Each row is followed by its class. Each block has new classes.
[-15  -1  17  -9 -17   4 -13 -23 -11  -4  14   3 -14 -25  21   4  -1  25
   8   4  -4  14   3  -4 -13 -11  20   4  -3  -1  -9   9   9  14   2  14
  -1  -3  -4   6  -3  -3   2 -20 -22   3   0  15 -18   2  -7  -4 -13  -3
  -6 -13 -38  29  10   8  -2   7 -12  10]
Zav
[ 19   4   6  -4 -29   3  17  -4  11   4  -7  -4  -6  15 -23  21   5  -7
 -17   0  -4   3 -10 -10 -19  11   8  13  -2   6  -5  -5  -2  -9   8  -7
  -1  -5   7 -24   4   2  13  -5  -5   2  -5   1  14  -1   8 -17   5  -3
  -8  -2  18  -5   5  11  -3  -1  12  17]
Zav
[-11  -1  -4   2  -3   3  -5 -19   6   5   5  -5  -9  -2  -5  11 -26   3
  -4   2  -4   7   9   2  16  23  18   8  -4   9  26   5   3  16   8   3
  -1  -4  -2 -13  10   4 -13   6   7 -14   3   4  -4   7  14   0   0   5
   6   7  23 -21   5  47   0   9   1   3]
boniv
[ -1   2   0  -1  -8  -3  -1  -2   1   9   3   0  -9  -3   9   0   5   0
  -3  -3   2   0  -1 -14 -15  -6   3   9   4   3 -13   3   3   3  -1   2
  -1  -2   0   1  -6  -6   4  -3  -7   7  -2  -1  11  -3   0  -2  -2   0
  -2  -5 -13  19   5 -14  -1  -8   0  12]
Zav
[  8   4   0   0 -13  -3   2  -4  -6   1   0 -11   6   7   2   1  -6   0
   0   6 -10  -1 -12  -5   7  -4   4  -5  -3   6  29   2   0   2   1 -13
  -5   4   7   5   2   9   6   1   8  -7  -3   8 -11  -1   4   2  -7  -1
   0   8  20   1  -3  12  -1   1  -6   1]
boniv
[ 12   1   3  -1 -17  -6   7  -5   6   0  -6  -1   9   4   7  -1   0  -1
  -2   1  -2   1   1   8  12  -6   5   1  -5   7  27  -1 -10   0   2   7
  -2   0   7   5   1   9  11   8   9 -10  -5   5 -18  -1   9  -1  -4  -1
   3   3  29  -9   3  32   6  11 -14   6]
boniv
[-19  -7   4  -1  15  -6 -19 -14 -41 -10   6   5  -6 -46  22 -15  -3  34
   0   6   2   6   9  10  19  -1   3   4 -12  -8   3   7  15  11  -8  19
   1   2  -5  32  -3   6  -3 -16  -1 -11   4   4 -47  15  -9  17 -15  -6
  -7  -6 -47  31   1 -17  10  10 -17  -4]
Zav
[  3   3   1   5 -20   0   1 -15   3  -4   7  -2   0  -4   4  12  -7   6
  -4   3  -5   2   0   4  15  16  14  13  -8   4  24   8   0  20  -2  -5
   1  -1   8 -17  12   7   5  -3   2 -14   5   8 -19   6   4  -6  -1   3
   2   5  21 -14   9  34   7  10  -2   9]
boniv
[  7  -5  16  -9 -22   3   8 -19   5   3  -2   9  -9  -7  21  11   5  16
 -11   1  -3  -6  -3   0   5  10  10  17  -2   8 -14   2  -2  -8   1   1
  11   0   3  -5   2   1  16  -6  -6  -8   0  -2  -9   4  -1 -14  10  -3
  -5  -7  -7   4   8   5   5   0  -6  18]
Zav
[ 10  -3  -3   2  -7  -5  -1 -15  -5   4  -2   3   5  -5   8   3 -16   3
 -14  -5   3  20  11   7  20  14   3  14  -2   8  30   3  -8   4  -1  -6
  -1   0   8   0  10  15  12  10  26 -15  -4   3 -19  10   6   4   2   2
   2   5  44  -7  -3  24   9   7  -1  -3]
boniv
[  2  -3   5  -1 -14   0   0 -11 -13  -3  -1 -20  -8 -15   3   9   1   2
  -7   1   1   9  -2  -5  -2   6  12  15  -2   6 -12   3   8   1  -3   7
  -2   0   2  -3   1  -3   8  -2  -9   3  -3   3  -2   0  -5  -5   6  -1
  -1  -1  -2   8  10 -16   3   0  -1  15]
Zav
[-10  -3   5  -4  -3   3   3   0 -15   7  -5  -1 -11  -2 -12  15   6  11
  -5  -7   2  -2  -3  -2 -11  10   2   6  -4  -5  -9  -6  10  -6   3  19
  -4   0  -3 -21   9  -7 -14  -8 -20   0   1  -2  14   9  -8  -3   7   2
   1  -2 -14   6  11 -12  -7   1  11  10]
Zav
[ 10   9  -8   3 -10   2   9  -8  20   6   5   6  -8  26 -10  13 -18 -16
  -4   5  -3  -6   2  -8 -14   9  20   0   0   3  35  13  -2  12   8 -15
   0  -4   4 -16   0   5   5   3   6  -7  -1  11  12  -6   9 -10   1   2
   6  10  50 -16   4  39  -3  -5   6   4]
boniv
[  4  -3   9   3  -8   3  -4 -17  -5  -6   4   5 -12 -24   0   8  -5  17
 -14   0   1  13  -5  -7   1  13   6  19  -2   5 -34   6   9  -3  -7   9
   1   1   5   2   1  -3   4  -4  -6   3  -1 -12  -3   7  -1  -8   9   6
  -9  -6 -28  21   7 -19   4   5  -2  12]
Zav
[-12  -4  -3  -1  -4  -2  -7 -13 -12  -3   3   4  -4 -14  15   5 -13  12
   1   0  -4   3  13   3  15   6   8   1 -11  -2  42   8   9  15   1  -3
  -1  -2  -1   0   2   6  -3  -4   7 -17   2  -3 -22  10   7   8 -13  -3
  -5  10  22  -5  -2  34  -2   5  -3 -10]
boniv
[ 26   2   3   1 -23   0  14  -2  30   5   0  -3  13  15   4  -2  -9 -13
  -2  15  -2  -2   1  18  18   3   4   1  -4   8  25  -1 -24  -6   0 -27
  -2   0   8   6  -3  11  19   6  18 -20  -3   6 -13   0  11 -11  -5  -5
   3  10  49 -27   3  51   5   5  -8   9]
boniv
[-11   9  -5  -6  -4  -4  -8 -15 -24  -9   1   4 -14 -17  -1   4  -7  19
  -3   7  -2   4  13 -10  -6  -3  12   5  -2  -3  13   7  20  17   0   0
  -4   3   1  -6  -2   3   4 -10 -12   6   0   3 -20   1  -1  12  -6  -8
  -5   1  -5  25  -3 -13   0   0  -2  -4]
Zav
[ -3   1  -9  -7 -15  -3  -6 -23 -18  -5   7  -1   0 -20  13  -3 -18  20
   3   9  -9   6  14   3  19   6  15   6  -9   6  46   9   6  19   0  -5
  -8   2   6  18   0  10   8  -8  14 -18   0  13 -37   7   2   7 -19  -2
  -4   4  24   7  -3  22   7  19 -22  -8]
boniv
[  4  -3   7  -1 -11  -4   6 -14 -13  -4  -5   2   2 -16   4  -8  -3  15
  -9   1   0   5   3   0  29  11   2  13  -9  -1  20   3  -6   1   5   3
   0   2   7   4   6   5   7   3   6 -13  -2   0 -21  11   7   3   3   1
  -2  14  14  -3   2  14   5   9  -4   5]
boniv
[  4   1  -1  -1   3  -1  -2 -18  21  -4   6   0   0 -12   8   1 -23   3
  -2   6  -4  18   6   5  17  17   4   8  -7   0  16   4  -8   9   1 -10
   0  -2   2   1   5  -2  14   1  16 -15  -5   6 -21   4   5  -2  -2   4
   2   2  20 -19   3  40   3   6  -6   1]
boniv
[ 30   5  21  -8 -54   8  20 -16  25  17  -5   3 -14  25  -4  27  16  -5
  -7   4  -9   6 -18 -10 -29  10  28   7 -10  13  -3   2  -6 -19   8  -4
  -1 -19  14 -46   1   2  16  -2 -20   7  -4  11  16   0   6 -35  13  -8
  -1 -10  17  -5  20  43  -1  -9   5  42]
Zav
[ 24   4  -4  -1  -9   1   2 -11 -10  -3   0  -2  -4  -1  -7   7  -8   2
  -6  11  -7   0   8  -1   9   9  10   3  -7   4  37   4   7  15   4  -2
   7   3   2  -8   8   8   1  -6   8  -7  -3   8 -11  -7   6   3  -8   0
   5   4  36  -3  -6  21  -2   0   2  -5]
boniv
[ -4  -5  16  -7 -16   7  -1 -20   8  -4   5   2 -17 -20  21   9   4  12
   1   5   0  15 -14  -3 -14  -4  20  -1  -3   5 -21   6   2   0  -4   8
   1   0  -8  -4 -11  -3   7 -13 -18   2  -9   4 -10   0  -6 -14  -8  -5
  -3 -11 -33  19  13   8  11  -2  -8  22]
Zav
[ 14   0  12 -11 -25   3   6 -18  -1   1   1   3 -16  -9   7   7   3  19
 -10   4   2  13  -4  -5  -7  -1  16   7  -2   1 -13   8   0  -4   0   0
  -8  -5   5  -3   1   4   7  -2 -12  10  -2   7 -10   0   0 -18  -6  -8
  -1  -9 -10  18   7   3   6  -3  -7  16]
Zav
[ -4  -9 -10  -1   6  -6   6  -1  -6   2   1  -3   4   3  -9   0  -6  -5
   0  -1  -2  -1   8   9  13   7   3   1 -14   0  28  -1   3   2   6  -2
   0  -2  -3 -10  10   7  -7   0  -1  -7  -1   1   0   5   6   5   0   4
   8   6  24 -19  -1  19   0   3   5  -9]
boniv
[ 25   8  12  -7 -37   6  23  -2  42  14   4  -3   2  30 -12  17   5 -24
  -6   5 -13  -7 -13   3  -8  19  15   9  -8   6  19   9 -28 -11   7 -25
   1  -5   9 -24   6  10  11   8   8  -7  -4   8  14   0  14 -22  10   0
  18 -16  58 -37   7  59   2  -5   2  21]
boniv
[  5  -1   9  -2 -17  -7  -3 -39   8 -10   8   6 -21 -25  20   8  -5  23
  -3  11  -7  26   1  -4  -4   8  40  17   1   7 -10  14  13   9  -3  -2
  -1  -4   2   3  -2  -3  23  -8  -8  -1  -3   4 -21   2  -1   0 -10  -1
   5 -17 -20  19   7  23   8   4 -15  16]
Zav
[ 10   2   3  -3 -26  -9   8  -8  -3   5  -8  -1   6   9  -5  -5  -7   2
  -7   2  -2  -9  12   9  13   5   5   5  -9   5  47   2  -4   3   2 -12
  -4   4  10   4   4  10  11  17  14 -11  -4   8 -27   7   7   2  -6  -4
   1  11  42 -13  -9  20   1   4  -8  -2]
boniv
[-12 -12   2  -2   6  -4 -10 -11 -33  -7   2  -8  16 -27  14 -12 -14  19
  16 -10  -6   1  23  25  43   5   5  -2 -14  -4  59   3   3  16  -4  -4
   5   4   0  24  10  13  -2  -7  18 -22   7   8 -46  11   3  16 -16  -2
   3   8  21 -10  -7  27  12  13 -25 -12]
boniv
[  8  -4   5  -3 -16  -1   4  -5  -1   5   0  -1  -6   4  -9  10   7   4
  -6  -1  -6   1  -6   5  -4  -8   8   5  -1   4  -7   4   5   0   4   7
   3  -1   2  -6  -2  -5   7  14 -11   4  -3   0   9   4   7 -12  -1   6
   1  -3  -8   7  15   0   4  -3   3   0]
Zav
[-17  -9  -1   2  15  -8 -12 -12 -44  -9 -10  -2  16 -31  22 -11 -16  24
   5   5  -3   4  18  24  44   2  -1   5 -20   3  54  10   3  14  -2   4
   5   2   1  20  10  12  -5  -7  15 -22   6   5 -48  15   5  20 -16   3
   0   8  15 -10 -15  22   6  23 -22 -17]
boniv
[ 15   5 -10   3 -27   8   1 -19  -1  10   2  -2   3  -3   0  11 -20   1
 -13   4  -6  -2   9  -1  11   6  10  11  -8  15  44   8   7  18   3 -18
   0   2   9  11   4   7  12   6  17 -10  -8   8 -21   2   6   2  -9  -7
   1   5  46  -5  -2  21   4  -1  -7  -1]
boniv
[ -4   6 -19   0   8   1  -2  12  -6   6   3  -4   5  20 -17   5  -9 -20
   9   0   2 -23   9   1  -4  -5   0 -19   4  -6  43  -2  -5  13  12 -10
   1   2  -9  -5   2  12 -13   4  11   4   1   5  12  -2  10   2  -3   1
  10  19  40 -14  -9   7 -14  -6  13 -15]
boniv
[ -7  -1  12  -1   8   2   1  10  12   6  -3   0  -2   8  -8  10  21 -10
  -3   0  -8   1 -11   6 -20   0  -8   0  -3  -7 -40  -5   1 -17   0   5
  -9   2  -5  -7   0  -6 -13  -2 -19  13   0  -5  23   1  -4 -12  19   6
  -2  -8 -23  -1   3  -6   0   0   8  13]
Zav
[ -5   9  11  -3 -14  -1  -7 -16 -18 -10   3   1 -14 -26  17   2   5  27
   6   2  -2  13   3   3   2   1  21   7  -9   1  -1   1  10  13  -7   4
  -2   0   2   8   0   0  10 -14 -12  -4  -1   7 -26   1  -8   5 -14  -3
  -2  -1 -29  28  20   2   6  -4 -16  -8]
Zav
[ 14  10  15  -5 -29   6  16   5  36  14  -3  -2  -9  26 -16  24   9 -12
  -8  -1  -1  -6 -16 -11 -29  10  17   4   6   1 -32  -4 -14 -21   9  -4
  -2 -12   5 -31  -4  -4   2  -8 -26  11  -2   1  32   0   3 -32  18  -6
   1  -9  -3 -11  16  15  -2  -7   5  31]
Zav
[ -8   7 -16   3   2  -1  -5 -18 -23 -14   5   0   0 -37   7  -6 -21  13
  -1   2   3   0  17   1  18   5  12   3  -5   9  45   7  14  26  -3 -15
   4   1   3  13   4   8   1  -7  19 -13   1   2 -25   6   6  16  -6   4
   2   7  27   0  -5  17   3   6 -10 -17]
boniv
[  9   1   6   1 -19   0   5 -15  18   7   3  -5  -1   9  -3  10  -9  -8
  -6   1  -2   4   1   4   5  12  21   3  -8   7  37   2  -9   5   6 -15
   3  -1   4 -14   5   7   4   1   7 -10   0  14  -3   9   7 -13   1  -2
   8   6  42 -25   8  55  -3   6  -2   9]
boniv
[  5   4   4  -2 -26   1   6 -11  -1   3   1  -1 -14  -9   1  16   3  12
 -12   7  -8  10  -6 -15 -11   6  15  10  -3   4 -13   3   6   0  -2   2
   0  -6   3  -6  -1  -2   8   1 -16   7  -3  -1   2   5   1  -5   1  -4
   0  -7  -7  20  18  -1   5  -2   4  18]
Zav
[-11  -2   4  -4   7   7   4  10 -18   6  -2   2  -6  -3   1   3  16   3
  -2  -2  -1  -5  -6  -1 -15   1   2   2  -2  -4 -21   0   8  -5   4  14
  -4   2  -2  -5   2  -6 -16  -8 -19  15   1  -1  12   3  -8 -14  14  -3
  -2  -1 -32   7  -9 -24  -5  -5   1   7]
Zav
[  4   1  15 -11 -16   1   2  -7   5   0  10   3 -17  -1   7  11   9   1
   0   4   0  17  -8 -10 -17  -3  17   9  -2   3 -26   7  -2  -5  -8   8
   2   2  -4  -4  -3  -2   5 -13 -25   5   1 -12   2  -2  -5 -10   1  -7
  -6 -12 -29  18  13   0   4  -5  -7  16]
Zav
[  6  10  -1  -2 -36  -3  12 -20  43   3  -5  -2  -2  22   3  13 -15 -21
 -13   1   0  -3  -1  -7  -2  14  11  14   0  12  16   0  -9  -2   5 -16
   0  -1   8  -9  -1  18  18   4  17  -8  -4   5  -3   9  13 -14   4  -6
  10   4  48 -15   5  45   4  -1   4  12]
boniv
[ 36   7  13  -8 -68   0  11 -50  42  -4  10   4 -30  -1  23  24 -23  19
 -23  11 -14  22 -11 -19 -23  16  40  28  -2  15 -16  16  -3   4  -6 -23
 -10  -8  14  -2  -9  15  44  -4  -6  -8  -8  10 -22  -3   7 -27  -9  -5
  -7 -14  17  19  21  43  14  -7 -17  47]
Zav
[ -5  -2  11  -2  -7   0  -6 -30  -4   1   2   3 -12 -12   7   1   4  14
   1   3   1  11  -2  -3  -4   0  12   5  -6  -2 -17 -11  -2   1  -1   9
   1   2   0   2  -1  -1  -3  -6 -11  -3   8   3  -8   8   0  -4  -3  -3
  -3  -9 -23  16  10  -4   5   3  -6  10]
Zav
[ -5  -1  -9  -4 -12 -14  -3  -8  -7   0   1   1  13   0   1  -9 -12   1
   0   7  -3  -4  12   6  15  -1   4  -1 -13   3  45   9   2  18   2  -7
   1  -3  -1  12   4  11  11   0  18 -14   2   5 -21  -2   3  11 -12  -2
   5  17  36  -3  -8   6  -9   3  -7 -12]
boniv
[ -5   6   6  -1 -17  -4   1  -2 -52  -3   0   1 -11 -27   5  -2  13  35
  -7   4  -6  11   1  -3  -2  -4   8  11  -7  -2 -11  12  16  -6  -8  16
  -6   2  -1   2   0   1   4 -15 -19   4   1  -4 -26  12 -14   2  -6  -7
 -11  -6 -34  29   2 -35   5   2 -12   8]
Zav

Each row is followed by its class.
[-11   5  -4  -6  18   7  -4  20  -2 -12  -1 -10   0  -5  20   0  -8  -2
  -6   0  -4 -17  12  -7   2  11   3  -5  -3   4   7   1   5 -24  -3  -4
  12   3  -2   9   6   4   7   3  -3   1  16   5   2  -6 -15   4   1 -18
  -6  -1 -14   7  -2  -3  14  -9   3 -24]
kobi
[  4   5 -10   7   3  10   8  26  -3   9  -5 -18   5   6  14   0  -1 -12
   2  -3   5   9   0  -6   6  15   0   1   2  -2  11   4  -6 -44  -2   0
   1   6   2  10   7  -4   6   8 -12  -7   5   5  -4  -9  12  -3   4 -17
  -2   1 -22 -14  -2  -1  23   1  -4  -6]
sumud
[-17   0 -10 -10  12   5   8  17  -4 -15  -2 -12   6  -7  -2  -9   5   2
 -10  -4  -3  -4   4 -12   1  17  -6   0   0  -1  11 -12  -6  -8  -4 -10
  -8  11   2   4 -11  -1   4   7 -15   0  23   2   2   2  -1   1  -7   6
 -10 -17 -26  -1   0   3  14 -21   2 -10]
kobi
[ -2   5 -23  14 -24  13   6   8   9  -4  -6  -2   1   2  15   0  18 -19
   4 -20  -5 -14   2 -11  -5   4  -2  -2   7  -5 -14  10 -27 -52  11  -5
  -3   1  -4  -9   3  -9  12  -2  -9 -16   4   6  -5  11  12 -27   5  18
  -8  -1 -12 -20 -10  18  29  -7  -2  12]
sumud
[ -5   4   9  -3   0  -5  -4 -26   3   3  -4   5 -12  13  -9  -4 -13 -10
   4  -8  -5 -30   3   1  -6   8   1  -8  -4  -3   4  -5   2  26  -1  -1
   1  10   3   0   4  -4   1   4  -6   7   9  -5   2  24 -13 -12 -16   7
 -15   1   9  -3   1   0  16 -11  -3  10]
Tad
[ -6  -4   5 -28  16 -13  11  -1  -6   4   4  -9   7   9 -16 -10  -9   2
 -15   3   0  -9   4  -4   4  25   3 -10  -6  -6  24 -18  11  37  -1  -6
 -12  18  20  15 -21  14 -13   9   7  10  20 -10   9  26 -14   8 -33  23
  -3 -20   1   6   6  -2  -1 -13   4   3]
Tad
[  6   8   0   7  -6   2   1  -8   0   9  -1  -3 -11   7   1   0  -9 -10
  14  -6  -2   5  -3   4   0  13  -2  -3   3  -5   8   2  -5  -7   6   2
   6  13   3  -2  17  -1   3   3  -7  -1   0   0  -2   6   0  -6  -4 -10
  -5   4  -5  -2   2   2  24   1  -3   5]
sumud
[  2  -1   2  -7   7  -6 -10  -5   1 -10  -1   7   5   4 -25  -8  18  11
 -19  18   2  -8   7  -9 -10   5 -14   3   5  -5  -4 -28   6  37 -12  -5
 -20   3  -9  -1 -20  -5  -2   3 -20   6   9  -3  -2   7  14   4   4   6
  -9 -16   6  -3  -6   0 -11 -11   4  -3]
Tad
[ -2  -4   5 -16   6  -8  14 -17  -4  -8   5   1 -12   3 -14  -5  -8   3
  12 -23  -3   5  -8   6   6   3  -3  -4  -1   0  18   3  -7  42  -5  -1
  -7  13  14   1  -4   8  -4   5  19  10   4  -7   4  11  -2   9 -24  11
  -8  -7  -1  14  11   7  -6 -10  -2   9]
kobi
